Below is a small trained network, with its code and all its weights. Each question gives an input and a target symbol and asks what happens when units are switched off, that is, made to give their printed mean instead of their output.

import numpy as np


def w(rows, s, z=0):
    codes = np.array(rows[::2]) - 128.0
    scale = np.full(codes.shape[1], s)
    scale[-1] = z or s
    return codes * scale


def f(y):
    return np.maximum(y, 0)


def softmax(a):
    e = np.exp(a - a.max(-1, keepdims=True))
    return e / e.sum(-1, keepdims=True)


def log_softmax(a):
    a = a - a.max(-1, keepdims=True)
    return a - np.log(np.exp(a).sum(-1, keepdims=True))


def net(x, mask):
    ids = ['ΔΛΞΣΩαβγεζημπτφψ'.index(c) for c in x.split()]
    T = len(ids)
    res = E[ids] + P[:T]
    u = 0
    for l in range(2):
        q, k, v = (res @ M[l].T for M in (Q, K, V))
        z = softmax(np.where(np.tri(T) > 0, q @ k.T / 2**0.5, -1e9)) @ v
        res = res + np.where(mask[u], z, O[l][:, -1]) @ O[l][:, :-1]
        u += 1
        y = f(res @ A[l][:, :-1].T + A[l][:, -1])
        res = res + np.where(mask[u : u + 4], y, B[l][:, -1]) @ B[l][:, :-1]
        u += 4
    return log_softmax(res[-1] @ U[:, :-1].T + U[:, -1])


Q, K, V, O, A, B = {}, {}, {}, {}, {}, {}
E = w([
[112,82,66,165,140,111],'Δ',
[167,99,113,55,173,155],'Λ',
[99,101,195,201,197,164],'Ξ',
[93,175,115,171,75,253],'Σ',
[80,87,105,117,60,136],'Ω',
[158,151,145,147,121,163],'α',
[175,138,128,100,177,36],'β',
[93,157,85,134,127,153],'γ',
[183,106,83,151,84,132],'ε',
[204,172,67,108,145,25],'ζ',
[116,168,123,149,162,152],'η',
[144,191,145,182,130,57],'μ',
[126,130,97,135,133,142],'π',
[131,240,98,134,105,66],'τ',
[173,172,157,80,85,37],'φ',
[119,76,196,98,57,70],'ψ',
],0.023)
P = w([
[253,156,97,107,191,203],'0',
[208,175,124,104,171,192],'1',
[174,178,143,95,153,178],'2',
[134,165,161,94,141,158],'3',
[106,163,158,104,129,133],'4',
[75,154,165,104,113,114],'5',
[60,144,172,117,99,91],'6',
[38,141,172,113,68,71],'7',
[21,139,167,124,78,50],'8',
[28,126,124,149,82,17],'9',
],0.0065)
Q[0] = w([
[136,176,95,51,89,66],'0.h0',
[74,140,69,173,86,251],'0.h0',
],0.011)
K[0] = w([
[85,150,130,84,72,98],'0.h0',
[141,154,143,121,148,252],'0.h0',
],0.014)
V[0] = w([
[174,88,163,192,194,58],'0.h0',
[132,174,179,52,2,169],'0.h0',
],0.009)
O[0] = w([
[113,103,250,29,138,105,136],'0.h0',
[189,91,167,120,27,144,255],'0.h0',
],0.011,0.007)
A[0] = w([
[88,170,137,102,157,99,123],'0.n0',
[111,19,135,132,156,214,88],'0.n1',
[1,97,156,117,95,137,121],'0.n2',
[115,197,116,237,95,50,254],'0.n3',
],0.0093,0.0065)
B[0] = w([
[114,63,29,221,143,100,157],'0.n0',
[46,148,2,42,67,86,146],'0.n1',
[213,69,152,121,194,45,157],'0.n2',
[49,112,205,90,86,130,250],'0.n3',
],0.0092,0.011)
Q[1] = w([
[191,158,212,179,196,233],'1.h0',
[120,34,133,254,160,218],'1.h0',
],0.0068)
K[1] = w([
[211,123,101,114,145,182],'1.h0',
[128,192,138,154,198,254],'1.h0',
],0.0086)
V[1] = w([
[103,249,141,132,111,79],'1.h0',
[129,119,184,212,134,131],'1.h0',
],0.011)
O[1] = w([
[125,202,75,115,81,76,254],'1.h0',
[139,156,199,68,135,254,96],'1.h0',
],0.013,0.0076)
A[1] = w([
[254,192,122,55,120,106,34],'1.n0',
[86,112,133,193,29,84,88],'1.n1',
[149,238,219,77,168,57,2],'1.n2',
[144,172,175,127,183,75,191],'1.n3',
],0.0092,0.0074)
B[1] = w([
[42,114,178,150,121,152,211],'1.n0',
[181,114,122,164,222,88,249],'1.n1',
[87,37,47,82,118,219,213],'1.n2',
[124,197,142,2,62,195,179],'1.n3',
],0.008,0.019)
U = w([
[57,77,97,162,166,135,33],'Δ',
[127,46,76,170,128,101,8],'Λ',
[128,113,128,137,142,125,47],'Ξ',
[120,130,172,191,167,59,255],'Σ',
[245,115,91,120,136,141,154],'Ω',
[126,111,125,207,91,150,141],'α',
[128,128,169,113,213,101,220],'β',
[153,115,109,115,159,124,86],'γ',
[147,114,112,117,158,125,87],'ε',
[196,212,125,119,154,49,160],'ζ',
[149,139,106,137,165,131,198],'η',
[79,162,133,119,162,173,100],'μ',
[130,120,102,116,158,126,70],'π',
[58,152,61,165,122,130,38],'τ',
[133,152,147,132,72,92,222],'φ',
[177,138,204,125,152,160,179],'ψ',
],0.013,0.009)

Each question gives the input, a string of symbols that net reads in full, and the target symbol t.
The units are the heads (2 rows each of Q, K, V and O) and the neurons (one row each of A and B). Each row of codes is followed by its name. A weight is (code - 128) times the scale printed after its matrix; where a second scale follows, it is the last column's (O, A, B and U).
mask holds one flag per unit, layer by layer, with each layer's heads first. A switched-off unit (its flag False) gives its mean, the last column of its rows in O or B, instead of its output. The means were averaged over made-up inputs and are rounded, as every weight is.
A unit's drop is (log p(t) with every unit on - log p(t) with that unit switched off) / (log p(t) with every unit on - log p(t) with every unit switched off).
The circuit of an input: a set's keep is (log p(t) with only the set's units on - log p(t) with every unit switched off) / (log p(t) with every unit on - log p(t) with every unit switched off). Starting from all 10 units, units are removed one at a time, each time the one whose removal leaves the highest keep (on an exact tie, the one counted first), for as long as the keep stays at least 0.8.
circuit, biggest first: the units of the circuit, biggest drop first
top k neurons: the k neurons with the biggest drops, biggest first
k most important neurons of layer l: the k neurons of layer l with the biggest drops, biggest first
input β Ω γ Ω Λ Δ Ω Λ, target Ω: circuit, biggest first	[0.n3]
input ζ β τ Ω ζ γ Λ, target ζ: circuit, biggest first	[1.n2, 0.n3]
input μ β β Ω τ β π φ ε β, target φ: circuit, biggest first	[0.h0, 1.n3]
input ψ β Ω, target Λ: circuit, biggest first	[1.h0, 1.n3, 0.n3]
input μ Δ Ω μ Λ, target μ: circuit, biggest first	[1.h0, 0.n1, 0.n3, 1.n0]
input β φ Λ φ β φ Ω φ Ω ε, target Σ: top 4 neurons	[1.n2, 1.n3, 1.n1, 0.n3]
input Λ ε Ξ φ α α φ Λ φ γ, target Σ: circuit, biggest first	[1.n2, 1.n3]
input ζ Λ Λ μ ζ τ γ, target ζ: top 2 neurons	[1.n0, 1.n2]
input ψ φ φ μ Λ, target φ: circuit, biggest first	[1.n1, 1.n2]
input τ μ π Ω Ω β μ β, target μ: circuit, biggest first	[1.n3, 1.n2, 0.h0]
input Λ ζ φ α Λ ζ τ, target τ: top 3 neurons	[1.n2, 0.n3, 0.n2]
input τ τ η ψ, target ψ: top 3 neurons	[0.n0, 0.n2, 0.n1]
input Ω α ε τ β, target τ: top 4 neurons	[0.n3, 1.n2, 0.n0, 1.n1]
input φ φ Ω φ φ Ω, target Λ: 2 most important neurons of layer 1	[1.n3, 1.n0]
input ε ε β φ β Ξ Ω β Σ, target α: circuit, biggest first	[0.h0]
input Ω β π α τ φ φ ζ, target φ: circuit, biggest first	[0.h0, 1.n0]
input η φ φ γ Ω ψ α ζ, target ψ: top 2 neurons	[0.n2, 0.n1]
input φ φ Λ φ ψ φ Λ, target ψ: top 2 neurons	[0.n2, 1.n2]
input β ψ Σ Ξ Ω β, target β: top 2 neurons	[0.n0, 1.n2]
input β Ξ ε μ Ξ, target β: top 4 neurons	[0.n0, 0.n2, 0.n1, 1.n2]
